Here is a tiny trained network, its code and every weight. The questions are about switching its units off for an input and a class, where a switched-off unit gives its printed mean instead of its output.

import numpy as np


def w(rows, s, z=0):
    codes = np.array(rows[::2]) - 128.0
    scale = np.full(codes.shape[1], s)
    scale[-1] = z or s
    return codes * scale


def norm(h):
    return h / np.sqrt((h * h).mean(-1, keepdims=True) + 1e-5)


def f(y):
    return np.maximum(y, 0)


def log_softmax(a):
    a = a - a.max(-1, keepdims=True)
    return a - np.log(np.exp(a).sum(-1, keepdims=True))


def net(x, mask):
    res = np.array(x, float).reshape(1, 4) / 4 @ E
    u = 0
    for l in range(4):
        y = f(norm(res) @ A[l][:, :-1].T + A[l][:, -1])
        res = res + np.where(mask[u : u + 5], y, B[l][:, -1]) @ B[l][:, :-1]
        u += 5
    return log_softmax(norm(res)[-1] @ U[:, :-1].T + U[:, -1])


A, B = {}, {}
E = w([
[182,56,69,134,138,191],'x0',
[132,200,147,107,131,235],'x1',
[172,138,62,60,115,125],'x2',
[124,170,158,254,203,95],'x3',
],0.0079)
A[0] = w([
[73,229,70,112,118,95,3],'L0N1',
[131,80,184,86,115,37,48],'L0N2',
[109,99,135,255,194,208,5],'L0N3',
[108,188,189,114,45,188,19],'L0N4',
[180,233,158,203,88,66,108],'L0N5',
],0.0075,0.0042)
B[0] = w([
[176,133,142,124,175,153,158],'L0N1',
[102,105,126,130,153,135,189],'L0N2',
[250,103,127,219,165,108,254],'L0N3',
[124,120,146,110,142,150,199],'L0N4',
[117,160,140,105,129,117,248],'L0N5',
],0.015,0.0038)
A[1] = w([
[92,118,193,136,118,39,50],'L1N1',
[148,33,99,3,66,141,254],'L1N2',
[140,80,9,143,103,94,218],'L1N3',
[100,118,28,193,105,33,121],'L1N4',
[130,144,218,69,69,205,54],'L1N5',
],0.0066,0.0026)
B[1] = w([
[137,94,162,180,100,76,163],'L1N1',
[146,90,78,100,1,198,254],'L1N2',
[171,42,76,137,192,161,196],'L1N3',
[48,161,196,65,106,153,174],'L1N4',
[32,240,119,217,136,143,183],'L1N5',
],0.0087,0.007)
A[2] = w([
[68,197,129,127,101,166,103],'L2N1',
[132,131,193,187,102,60,3],'L2N2',
[74,71,105,174,130,104,34],'L2N3',
[2,173,166,126,202,116,130],'L2N4',
[97,50,159,173,85,140,68],'L2N5',
],0.009,0.0041)
B[2] = w([
[136,142,237,162,131,182,218],'L2N1',
[64,128,3,162,11,109,204],'L2N2',
[72,187,254,51,164,140,155],'L2N3',
[219,81,39,169,152,50,255],'L2N4',
[119,143,195,106,233,131,187],'L2N5',
],0.0084,0.0044)
A[3] = w([
[122,249,145,152,128,38,95],'L3N1',
[179,180,136,105,116,119,60],'L3N2',
[78,121,137,174,124,34,38],'L3N3',
[94,105,108,118,87,148,2],'L3N4',
[43,123,154,49,92,92,158],'L3N5',
],0.012,0.0031)
B[3] = w([
[88,158,67,2,136,78,254],'L3N1',
[104,74,183,104,219,160,150],'L3N2',
[95,96,104,131,25,71,228],'L3N3',
[177,198,79,218,149,3,173],'L3N4',
[95,128,223,181,199,192,185],'L3N5',
],0.0087,0.0061)
U = w([
[64,59,191,140,150,107,69],'0',
[84,142,78,148,84,20,254],'1',
[122,197,125,62,198,103,122],'2',
[213,120,118,254,181,113,131],'3',
[78,179,158,124,56,212,42],'4',
[151,56,29,98,73,154,115],'5',
],0.022,0.003)

Each question gives the input, the list of numbers given to net, and the class t.
The units are the neurons (one row each of A and B). Each row of codes is followed by its name. A weight is (code - 128) times the scale printed after its matrix; where a second scale follows, it is the last column's (A, B and U).
mask holds one flag per neuron, layer by layer. A switched-off neuron (its flag False) gives its mean, the last column of its row in B, instead of its output. The means were averaged over made-up inputs and are rounded, as every weight is.
A unit's drop is (log p(t) with every unit on - log p(t) with that unit switched off) / (log p(t) with every unit on - log p(t) with every unit switched off).
The circuit of an input: a set's keep is (log p(t) with only the set's units on - log p(t) with every unit switched off) / (log p(t) with every unit on - log p(t) with every unit switched off). Starting from the 12 units with the biggest drops (on a tie, the unit counted first), units are removed one at a time, each time the one whose removal leaves the highest keep (on an exact tie, the one counted first), for as long as the keep stays at least 0.8.
circuit, biggest first: the units of the circuit, biggest drop first
unit that matters most: the unit with the biggest drop
top k neurons: the k neurons with the biggest drops, biggest first
k most important neurons of layer l: the k neurons of layer l with the biggest drops, biggest first
drop when u is switched off: that unit's drop, to one decimal
input [-7,7,-8,-3], class 2: circuit, biggest first => [L1N2, L3N1]
input [-7,6,-7,1], class 1: circuit, biggest first => [L2N4, L3N1]
input [-8,-4,8,-1], class 2: circuit, biggest first => [L0N1, L3N3]
input [-4,-8,6,2], class 0: circuit, biggest first => [L3N5, L0N3, L2N3]
input [5,6,0,-3], class 4: circuit, biggest first => [L0N3, L1N5]
input [0,-3,-7,-2], class 0: circuit, biggest first => [L2N5]
input [4,-8,5,3], class 0: top 4 neurons => [L1N4, L2N3, L2N4, L0N3]
input [3,-8,5,4], class 0: top 2 neurons => [L1N4, L0N3]
input [1,-6,-7,5], class 1: top 2 neurons => [L2N2, L3N3]
input [-7,-1,8,-2], class 2: top 4 neurons => [L0N1, L3N2, L3N3, L1N4]
input [-2,5,1,0], class 2: top 2 neurons => [L1N2, L2N4]
input [-6,4,6,-2], class 4: top 2 neurons => [L0N3, L2N1]
input [-6,-6,6,-3], class 0: top 2 neurons => [L3N5, L2N4]
input [-7,3,-6,-4], class 1: circuit, biggest first => [L2N4]
input [2,-3,8,8], class 1: top 2 neurons => [L1N2, L0N5]
input [-7,-2,-6,-8], class 0: top 2 neurons => [L0N2, L3N5]
input [-1,6,2,6], class 2: 2 most important neurons of layer 1 => [L1N2, L1N3]
input [0,-2,-2,7], class 1: drop when L2N2 is switched off => 0.1
input [-2,8,5,8], class 2: drop when L3N1 is switched off => 0.3
input [-6,-5,1,-6], class 0: unit that matters most => L3N5
